Below are the code and all the weights of a small trained network. Each question names an input and a class and asks about switching units off, where a switched-off unit gives its printed mean instead of its output.

import numpy as np


def w(rows, s, z=0):
    codes = np.array(rows[::2]) - 128.0
    scale = np.full(codes.shape[1], s)
    scale[-1] = z or s
    return codes * scale


def f(y):
    return np.maximum(y, 0)


def log_softmax(a):
    a = a - a.max(-1, keepdims=True)
    return a - np.log(np.exp(a).sum(-1, keepdims=True))


def net(x, mask):
    res = np.array(x, float).reshape(1, 7) / 4 @ E
    y = f(res @ A[0][:, :-1].T + A[0][:, -1])
    res = res + np.where(mask, y, B[0][:, -1]) @ B[0][:, :-1]
    return log_softmax(res[-1] @ U[:, :-1].T + U[:, -1])


A, B = {}, {}
E = w([
[97,66,67,42,187,147,209],'x0',
[131,133,124,131,130,128,128],'x1',
[95,236,122,10,98,185,106],'x2',
[122,155,115,139,141,109,126],'x3',
[168,142,128,126,129,152,151],'x4',
[150,139,121,129,125,136,140],'x5',
[217,119,151,11,155,65,73],'x6',
],0.012)
A[0] = w([
[42,137,117,186,88,204,189,74],'n0',
[155,78,67,182,130,113,101,173],'n1',
[105,169,124,80,109,154,118,206],'n2',
[88,196,107,75,53,173,128,139],'n3',
[88,97,64,98,254,143,204,3],'n4',
[117,193,193,201,21,112,60,68],'n5',
[156,100,158,191,136,133,55,75],'n6',
[61,87,47,76,187,148,172,88],'n7',
[204,115,97,58,167,70,61,100],'n8',
[173,77,145,212,194,83,189,157],'n9',
[63,158,54,199,88,199,171,78],'n10',
[72,203,103,70,95,199,101,142],'n11',
],0.009,0.0021)
B[0] = w([
[136,192,204,72,120,21,195,224],'n0',
[53,115,79,158,155,165,148,189],'n1',
[51,70,141,182,115,152,118,192],'n2',
[102,50,87,237,191,191,100,213],'n3',
[208,212,62,105,81,188,85,225],'n4',
[196,231,84,78,55,185,82,249],'n5',
[101,160,84,115,119,154,106,193],'n6',
[214,195,91,32,72,216,86,224],'n7',
[106,100,239,76,141,10,204,229],'n8',
[74,2,62,184,180,170,99,233],'n9',
[83,150,225,63,125,35,212,225],'n10',
[45,41,92,209,236,157,127,225],'n11',
],0.0077,0.013)
U = w([
[52,64,66,207,228,168,126,181],'0',
[114,173,255,48,140,3,227,213],'1',
[215,246,55,79,51,202,65,5],'2',
],0.0092,0.0024)

Each question gives the input, the list of numbers given to net, and the class t.
The units are the neurons (one row each of A and B). Each row of codes is followed by its name. A weight is (code - 128) times the scale printed after its matrix; where a second scale follows, it is the last column's (A, B and U).
mask holds one flag per neuron, in row order. A switched-off neuron (its flag False) gives its mean, the last column of its row in B, instead of its output. The means were averaged over made-up inputs and are rounded, as every weight is.
A unit's drop is (log p(t) with every unit on - log p(t) with that unit switched off) / (log p(t) with every unit on - log p(t) with every unit switched off).
most important unit: the unit with the biggest drop
k most important neurons: the k neurons with the biggest drops, biggest first
drop when u is switched off: that unit's drop, to one decimal
input [-3,4,7,8,3,-7,-6], class 0: 2 most important neurons : (n11 n3)
input [5,6,5,-1,3,1,7], class 1: most important neuron : (n8)
input [-2,7,6,-5,-3,8,7], class 1: 3 most important neurons : (n8 n9 n1)
input [0,-3,-8,6,8,8,7], class 0: 3 most important neurons : (n9 n0 n10)
input [8,1,-7,-1,7,4,-8], class 1: 3 most important neurons : (n10 n0 n5)
input [7,-2,6,-2,-5,-8,5], class 2: 4 most important neurons : (n7 n4 n9 n1)
input [5,-7,5,0,3,6,-3], class 0: 2 most important neurons : (n11 n5)
input [0,4,8,5,-5,7,-5], class 0: 2 most important neurons : (n11 n3)
input [8,-2,-5,3,-1,-3,-5], class 2: 2 most important neurons : (n4 n7)
input [5,3,6,-5,-2,4,2], class 0: 2 most important neurons : (n11 n5)
input [4,-8,2,-7,-8,2,-2], class 2: 2 most important neurons : (n7 n8)
input [-7,8,0,-3,-7,0,-5], class 2: 2 most important neurons : (n5 n8)
input [8,-1,-6,-4,1,-2,1], class 2: drop when n7 is switched off : 0.5
input [0,-7,7,-5,-7,-7,6], class 0: drop when n3 is switched off : 0.1
input [-6,-6,3,6,3,3,-8], class 1: most important unit : n10
input [-5,1,0,4,-2,-3,5], class 1: drop when n3 is switched off : 0.2
